In the rows, 128 means zero.
Known rows:
(1076): [ 44 112 124 116 137 154 123 174 125 121 115  95 184  86 142 108 123  38
 124  78 124 131  80 179 165 176 182 156 103 158  98 192 190 118 185 136
  97 131 142 131 159 108 127 168 157 176 147 139 155  69 119 109 125]
(233): [157 115 182 133 140 146  80  43 171  78 112 124 152 127 103 190 120 161
 124 131 114 133  79 107 137  73 101 152 185 147 128  59 107 115  86  90
 164 141  88 140  70  75 130 155  82 160 105 142 158 153 129 100 149]
(256): [152 174 164 141 102 135 135  95 174 124 149 144 157 180 135 128 119 158
 166 160 138 129 146  66 142 113 102 118 128 148 132  62 139 143 112 137
 156 129 165 123 143 146  90 113 131  99 139  91 129 130 134 114 141]
(27): [130 156  90 192 176 102 133 106  84 139 135  91  64 134  76 174 162 123
  86 127 119 103 122 189 130 140  89 144 162 103 100 168 138 125 142  95
 103 116  58 128 120  96 111 148 111 137 124 164  93 120 137 180 118]
(978): [140 159 132 163 115 147 110 111 144 107 163 127 101 138  88 158 139  96
 121 146 159  80 101 124 144 140 113 141 162 101 135 142 131 137 157 110
 144  93 109 117 108 106 112 148  93 144 135 161 110 158 135 144 111]
(576): [127 185 151 136 117 133 105 106 118 115 140 114 111 153 106 140 160 136
 138 145 166 138 131  85 109 111  94 123 108 156 163  95 161 138 134 146
 143  96 146 125 139 106 104 159 156 116 145 126 129 143 172 143 144]
(920): [124 141 125 125 106 124 146 147  70 193  98 138  92 192 177 113 133 150
 141 129 145 151 148  97 128 118 172  93  92 106 133 164  76 135 100 157
 120  91 121 124 174 168 154 135 125  97 101 132 135 155 149 139 151]
(479): [160  90 173 100 131 121 125 129 135  85  95 132 130  45  72 116 160 162
 135 105 119 119 149 167  99 106 105 142 140 165 217 117 107 129 121  70
 136 121  71 147  61  73 160  91 143 128 109 154 126 185 138 196 121]
(866): [146 155 124 106  99 111 128 125 103 107 136 143 117 171 138  89 140 134
 155 131 146 112 145  94 121 155 137 110  80 142 149 107  90 139 151 154
 137 112 141 127 143 135  97 162 156 115 147 116 117 153 136 115 142]
(146): [ 79 128  87 134 177 125 159 185 130 133 137 130 199  90 118 110  72  40
 130  92 101 125 139 196 172 174 137 156 115 117 100 143 178  89 187 126
  71 106 140 152 150  99 117  94 163 175 122  95 140 102  83 144 134]
(406): [129  99 172 102 117 151 116 108 174 144 109 118 152  88 154 109 126 164
 126 125 111 150 116 127 137  86 122 122 153 149 122 129 147 140  87 117
 148 170 135 137 131 152 147  89 122 117 127 127 131  89 124 122 128]
(425): [125  97 119 101 135 118 134 124 112 128 125 132 120 105 144 132 120 125
 121 112 111 139 125 126 114 126 134 117 143 116 119 124 105 134 112 128
 126 136 121 128 118 133 137 122 131 137 116 130 146 119 112 110 134]
(89): [180 143  78  98 131  83 108 119  51 156 117 143  91 141 130  99 110 158
 101 124 134 126 178 105  73 152 100  98  86 105 109 120 100 129 123 159
 125 109 145 120 126 164 120 134 150 122 106 143  73 125 136 132 139]
(876): [110  91 100 127 149 106 182 154 116 130 136 136 111 110 139 138 126 135
 141 112  98 153 148 143 138 123 137 128 143 105 125 103  89 120 145 135
  93 141  90 138 133 111 132 102 122 117 132  91 138 151 109 111 125]
(800): [131 157 130 125  99 108 160 148 107 124 142 148 115 150 130 100 159 131
 151 139 156 130 161  92 123 132 134 107  94 151 176 114 119 148 163 153
 120 121 141 117 149 139 107 122 148  97 157 108 130 149 152 141 122]
(279): [129 161 137 169 128 148  95 106 143  99 153 126 105 129  84 183 147  92
 112 145 166  87  98 122 138 133 102 139 175 108 129 136 147 134 146 114
 147  89 119 124 107  93 105 163  86 148 124 168 114 165 137 146 106]
(300): [147 160 126 116  99 115 123 113 113 126 130 138 119 169 143  96 149 140
 150 127 138 124 132  80 123 145 143 119 102 132 129 107  98 146 134 159
 140 122 148 121 138 150 109 146 137 110 147 119 135 136 145 117 148]
(1211): [ 98 118 104 122 178 112 136 130  79 129 113  98  97 106 135 153 155 116
 123  92 112 163 102 160 133 133 140 137 131 131 120 145 115 122 145 126
  92 126  62 140 135  82 134 154 140 147 130 118 148 122 136 124 136]
(1097): [139 166 135 163 111 117 163  97 170 123 151 141 149 204 149 104 110 165
 181 143 106 106 144  88 165 137 128 137 122 141 100  71  97 133 147 145
 124 159 139 133 140 136  85 125 116  95 153  66 135 124 126  91 148]

Facts:
(360) {drebatra=tavu, ledi=plevel}
(1224) {drebatra=reri, ledi=rugo, dregre=(829), (1248), (168), (423)}
(606) {drebatra=tavu, ledi=ploska, dregre=(376), (443), (1102)}
(685) {drebatra=tavu, ledi=sule}
(577) {drebatra=tavu, ledi=totre, dregre=(1129)}
(548) {drebatra=reri, ledi=depi}
(882) {dregre=(978), (1092)}
(443) {drebatra=reri, ledi=sule}
(601) {drebatra=reri, ledi=sule, dregre=(166), (920)}
(339) {drebatra=tavu, ledi=ploska}
(1084) {drebatra=tavu, ledi=sule}
(355) {drebatra=gridunos, ledi=ploska, dregre=(800), (909), (168)}
(1147) {drebatra=gakla, ledi=rugo}
(1042) {drebatra=tavu, ledi=plevel}
(955) {drebatra=tavu, ledi=plevel, dregre=(576), (40), (443)}
(190) {drebatra=tavu, ledi=depi}
(576) {drebatra=tavu, ledi=sule}
(479) {drebatra=gridunos, ledi=ploska}
(1247) {drebatra=tavu, ledi=sule}
(406) {dregre=(713), (1003), (232)}
(656) {drebatra=tavu, ledi=sule, dregre=(316), (479), (40), (168), (276)}
(909) {drebatra=tavu, ledi=depi}
(1129) {drebatra=gridunos, ledi=rugo}
(1227) {drebatra=tavu, ledi=ploska}
(423) {drebatra=reri, ledi=ploska}
(377) {drebatra=reri, ledi=ploska, dregre=(206), (866)}
(871) {drebatra=tavu, ledi=sule, dregre=(479)}
(992) {drebatra=gakla, ledi=totre, dregre=(479), (713), (1042), (276), (1147)}
(492) {drebatra=gridunos, ledi=totre}
(1248) {drebatra=reri, ledi=sule}
(1092) {drebatra=reri, ledi=depi}
(1003) {drebatra=reri, ledi=depi}
(1006) {drebatra=gakla, ledi=rugo, dregre=(89), (974)}
(449) {dregre=(892), (1076), (323), (198), (190)}
(376) {drebatra=gakla, ledi=rugo}
(948) {drebatra=reri, ledi=sule, dregre=(146), (54), (1248)}
(892) {drebatra=gakla, ledi=plevel}
(588) {drebatra=gridunos, ledi=totre, dregre=(1036), (492), (190), (276)}
(612) {drebatra=reri, ledi=sule}
(1076) {drebatra=reri, ledi=totre}
(40) {drebatra=tavu, ledi=plevel}
(920) {drebatra=tavu, ledi=rubir}
(441) {drebatra=reri, ledi=ploska}
(139) {drebatra=tavu, ledi=totre, dregre=(75)}
(57) {drebatra=tavu, ledi=rubir}
(1159) {drebatra=reri, ledi=plevel}
(435) {drebatra=gridunos, ledi=totre, dregre=(27), (443)}
(529) {drebatra=gridunos, ledi=totre, dregre=(339), (548)}
(27) {drebatra=gakla, ledi=plevel}
(54) {drebatra=gakla, ledi=rugo}
(89) {drebatra=tavu, ledi=plevel}
(356) {dregre=(636), (376), (792), (423)}
(316) {drebatra=gakla, ledi=plevel}
(668) {drebatra=tavu, ledi=totre, dregre=(1235), (1084), (448), (850)}
(562) {drebatra=reri, ledi=sule}
(260) {drebatra=tavu, ledi=totre, dregre=(117), (905), (974), (850), (969)}
(1199) {drebatra=gridunos, ledi=sule, dregre=(1235), (227), (443), (802)}
(866) {drebatra=tavu, ledi=sule}
(819) {drebatra=gridunos, ledi=sule, dregre=(1211)}
(323) {drebatra=tavu, ledi=sule}
(745) {drebatra=gridunos, ledi=depi}
(792) {drebatra=tavu, ledi=sule}
(761) {dregre=(612), (803), (1248), (1053)}
(1137) {drebatra=gridunos, ledi=plevel, dregre=(75)}
(1036) {drebatra=gakla, ledi=plevel}
(233) {drebatra=gridunos, ledi=sule, dregre=(1092), (443), (279)}
(75) {drebatra=tavu, ledi=rugo}
(905) {drebatra=gakla, ledi=sule}
(256) {drebatra=tavu, ledi=sule, dregre=(339), (636), (792)}
(850) {drebatra=gridunos, ledi=plevel}
(448) {drebatra=tavu, ledi=sule}
(227) {drebatra=reri, ledi=ploska}
(352) {drebatra=gridunos, ledi=ploska, dregre=(829), (1047), (713), (660), (1247)}
(602) {drebatra=gakla, ledi=sule}
(300) {drebatra=tavu, ledi=totre}
(387) {drebatra=gridunos, ledi=rubir}
(357) {drebatra=tavu, ledi=totre, dregre=(479), (636)}
(584) {drebatra=tavu, ledi=rugo}
(978) {drebatra=gakla, ledi=sule}
(31) {drebatra=gakla, ledi=rugo, dregre=(800), (584)}
(276) {drebatra=gakla, ledi=sule}
(713) {drebatra=tavu, ledi=sule}
(279) {drebatra=gakla, ledi=sule}
(660) {drebatra=reri, ledi=ploska}
(1097) {drebatra=tavu, ledi=sule, dregre=(1227), (1159), (1248), (876)}
(852) {drebatra=tavu, ledi=depi}
(678) {drebatra=gridunos, ledi=ploska}
(206) {drebatra=tavu, ledi=rubir}
(969) {drebatra=tavu, ledi=depi}
(1047) {drebatra=reri, ledi=totre}
(802) {drebatra=tavu, ledi=depi}
(974) {drebatra=tavu, ledi=totre}
(1077) {drebatra=gridunos, ledi=plevel}
(995) {drebatra=tavu, ledi=ploska, dregre=(1211), (27), (54), (508), (198)}
(207) {drebatra=gakla, ledi=totre}
(1235) {drebatra=tavu, ledi=sule}
(894) {drebatra=gridunos, ledi=sule}
(555) {drebatra=gakla, ledi=rugo, dregre=(40), (232)}
(1102) {drebatra=tavu, ledi=rugo}
(166) {drebatra=gakla, ledi=rubir}
(58) {drebatra=reri, ledi=ploska, dregre=(1077)}
(146) {drebatra=reri, ledi=ploska}
(636) {drebatra=tavu, ledi=rubir}
(803) {drebatra=tavu, ledi=rugo}
(800) {drebatra=tavu, ledi=totre}
(198) {drebatra=tavu, ledi=totre}
(1053) {drebatra=reri, ledi=rubir}
(232) {drebatra=reri, ledi=sule}

Rows:
No name comes twice in this set of rows, the named rows included.
[ 51 133 106 129 172 161  91 199 123 111 148 118 182  70 105 188 120  10
 115 118 180 152  94 154 145 136 123 140 130 116 119 134 226  95 200 144
 106  70 156 131 139  78 110 161 171 190 119 150 145 126 109 138 116]  (443)
[151 172 105 133 155  97 129 134  89 157 129 114  86 111 103 119 174 166
 111 141 154 147 172 122  89 107  78 106 111 154 162 127 174 140 124 129
 115 121 124 113 125 137 122 123 176  94 115 138  95 120 163 189 118]  (40)
[149 152 118 111 130 102 145 125 104 168 113 100 102  99 118  80 158 179
 130 137 141 131 176 121  81 112 100 111  97 169 162 139 151 143 116 123
 122 139 144 114 134 156 131  91 170  88 143 123  87 107 165 181 116]  (1042)
[168 155  91 117 148  82 139 109  88 160 110 128  99 142 129  94 127 172
 116 130 115 138 156 118  92 130  99 112  97 130  99 118 114 130 113 145
 123 137 143 122 138 165 108 117 149 106 123 120  97  93 135 141 145]  (360)
[139 107 158 123 139 131 106  54 147  67 102 117 131 137 116 148 147 162
 137  97  80 126  85 136 146 126 142 164 150 147 128  97  69 116 107  81
 139 164  48 156  82  62 135 164  97 143 126 123 166 150 123  98 147]  (819)
[ 54 116 124 160 153 161 163 159 196 122 157 117 228 123 145 122  73  59
 151 113  98 124 101 157 193 152 156 165 141 122  50 130 170 101 178 129
  95 154 157 147 167 122 108 129 127 153 142  85 157  65  71  72 129]  (948)
[138  61 151 125 134 148 125 116 101 139  81 127 111 139 155 156 127 174
 115 105 107 149 112 135 136  75 184 117 156  99 151 149  41 126  67 122
 132 119  54 142 109 118 209 117  74 121  68 157 166 175 131 111 144]  (387)
[ 96 141  98 108 180 156  87 165 126 136 128 130 195  70 107 160  66  32
  97 101 149 125 125 170 138 150 104 135 122 106  88 132 213  92 157 138
 121  63 169 145 142  99 126 132 168 207  91 152 136 105  96 162 132]  (227)
[187  95 140 113 137 114 117  85 136  78  98 141 127  93 105 111 112 170
 123 108  76 101 136 152 120 122 127 145 133 127 148 111  69 117  99  80
 147 119  75 156  67  95 148 113 122 154 106 137 134 171 117 136 145]  (678)
[126 124  99 186 149 145 153 123 133 124 171  73  52 176 110 165 158  94
 136 160 123  94 101 166 160 166 126 153 132  93 140 197 119 108 125  95
  81 149  53 139 132 101 119 169 105 101 152 126 117 164 125 130 101]  (54)
[163  78 150  98 116 121 113  93 139  62 115 144 122 113 114 140 133 152
 131 124  95 104 110 131 119 117 146 142 148 145 164 103  66 126 116 108
 145 138  88 148  73  97 146 137 110 140 120 134 143 170 122 102 135]  (894)
[158 130 122 147 135 101 131 124 118 143 119  86  74 106  89 100 172 148
  80 120 116  91 112 179 110 160 103 144 152 132 127 206 143 148 118  88
 140 160  89 125 114 130 135 124 113 123 137 172  82  99 144 179 102]  (1036)
[133 166 129 140 112 117 143 147 133 118 161 150 127 146 113 125 153 125
 162 155 170 137 165  89 121 115 112 109 105 139 194  83 134 136 148 154
 123  94 135 123 131 122 108 123 149  97 157 100 118 177 151 148 127]  (792)

The same objects again, as new rows of numbers:
Known rows:
(548): [156 154 168 146 138 112  89 146 153 129 120 119 170 127 119 108 133 135
 167  77 123 101 130 121 124 153 130 140]
(1199): [140 140 130 107 100  52  98 136 142  90 101 201 131 112 119 107 145 113
 189 121 110 153 108  99  75 139 128 111]
(852): [ 92 169 163 140 124 100  86 150 130 127  85 120 131 143 130 128 133 137
 158  82 115 127 103 153 106 152 127 114]
(803): [ 88 155 155 130 115 129  90 133 113 151 132  91 116 193 144 161 121 137
 126 114 131  95 130 155 111 104 122 150]
(233): [122 130 106 104 114  57  89 140 144  95  92 179 130 107 100  97 126 130
 180 133 111 160  90  91 102 135 140 122]
(425): [173 108 110  94 108  93 137 102 150 143 150 162 153 117 130  92 154 117
 181 137 116 102 136  75 135 149 131 154]
(1235): [110 167 183 169  87  88  83 140 149 100  83 166 120  73 146 143  96 114
 146  94 117  97  83 131 100 131 125 122]
(198): [ 86 170 171 145  97 115  86 153 135 139 101  78 120 164 142 145 119 133
 129 105 123 104 128 155 124 117 125 136]
(1224): [158 103 141 103 162 106  86 128  91 159 131 143 153 217 113 126 184 110
 165 123 129 136 122 127  97 102 134 159]
(1129): [150 151  96 100 107  90 116 114 132 131 147 123 128 148 126 133 112 116
 128  99 133  89 136 107 117 131 109 152]
(668): [104 136 169 110  97  71  80 116 119  99 100 202 119 146 122 129 144 107
 165  90 117 139  92 152  61 153 128  89]
(57): [ 94 133 161 147 123 110 100 114 116 144 124 135 121 161 139 171 135 106
 138 105 129 100  91 143  87 123 118 122]
(260): [106 160 155  92  64  51  75 130 120 107 105 187 109 146 128 123 144 128
 171  73 101 141  97 136  49 154 141  80]
(1092): [151 141 175 145 136 107  95 140 152 105 121 141 176  94 126 109 123 128
 161  81 138  84 114 115 133 163 119 129]
(190): [105 188 174 150 125 136  77 171 149 136  88  96 128 153 129 137 108 136
 132  86 138 115 143 167 119 144 122 150]
(601): [124 117 165 108 112  63  91 152 145 134  98 168 150 141 134  98 165 117
 167 140 123 122 124 125  89 117 147 109]
(588): [144 126 128 108 133  91  97 136 135 122 126 144 141 178  99 116 165 130
 187 127 120 176 146 122 100 129 137 143]
(75): [117 154 169 127  97 118  96 126 120 144 124 126 110 163 143 179  94 112
 107  85 149  84 116 159  97 126 115 155]
(1076): [133 131 164 136 119 110  99 149 149 130 122 108 155 156 131 107 149 132
 130 124 131  93 140 139 140 124 131 146]

Rows:
No name comes twice in this set of rows, the named rows included.
[127 181 186 198 139 140  60 167 153 131  84 106 121 116 118 159  97 118
 152 115 119 139 107 137 120 102 111 173]  (713)
[ 71 159 164 118  99  90  59 179 124 152  64 115 105 190 141 124 160 135
 161 136 109 162 122 161  72 101 146 107]  (1097)
[128 158 154 136 130  93  38 178 121 139  70 144 109 159  97 137 128 123
 187 118  89 201 103 142  70 102 155 142]  (656)
[116 142 187 148 124 107  92 179 154 142  92 100 150 154 149 111 154 123
 146 144 136 101 128 132 134  97 136 151]  (612)
[115 150 124 127 133 106 114 130 154  89 114 128 156 126 105 106 143 141
 158 111 130 124 112 131 122 162 134 125]  (745)
[ 74 148 178 146 105 118  94 158 134 137  88 106 115 182 132 132 128 123
 114 128 140 119 119 173 126 110 131 152]  (1227)
[161 165 164 159 171 132  81 144 147 119 116 116 179 124 101 101 143 125
 183 100 126 116 117 107 152 148 124 155]  (1003)
[ 89 171 181 150  96  91  72 150 140 124  77 117 112 124 151 140 121 124
 136 114 123 111 113 140 102 121 129 127]  (866)
[127 168 137 121 104 115  74 141 111 147 112 107 107 165 126 156  89 123
 122  82 122 106 117 146 100 115 117 167]  (584)
[ 69 153 187 169 120 121  82 169 148 132  83 107 120 148 150 148 133 111
 138 134 133 111 116 156 110 107 133 127]  (323)

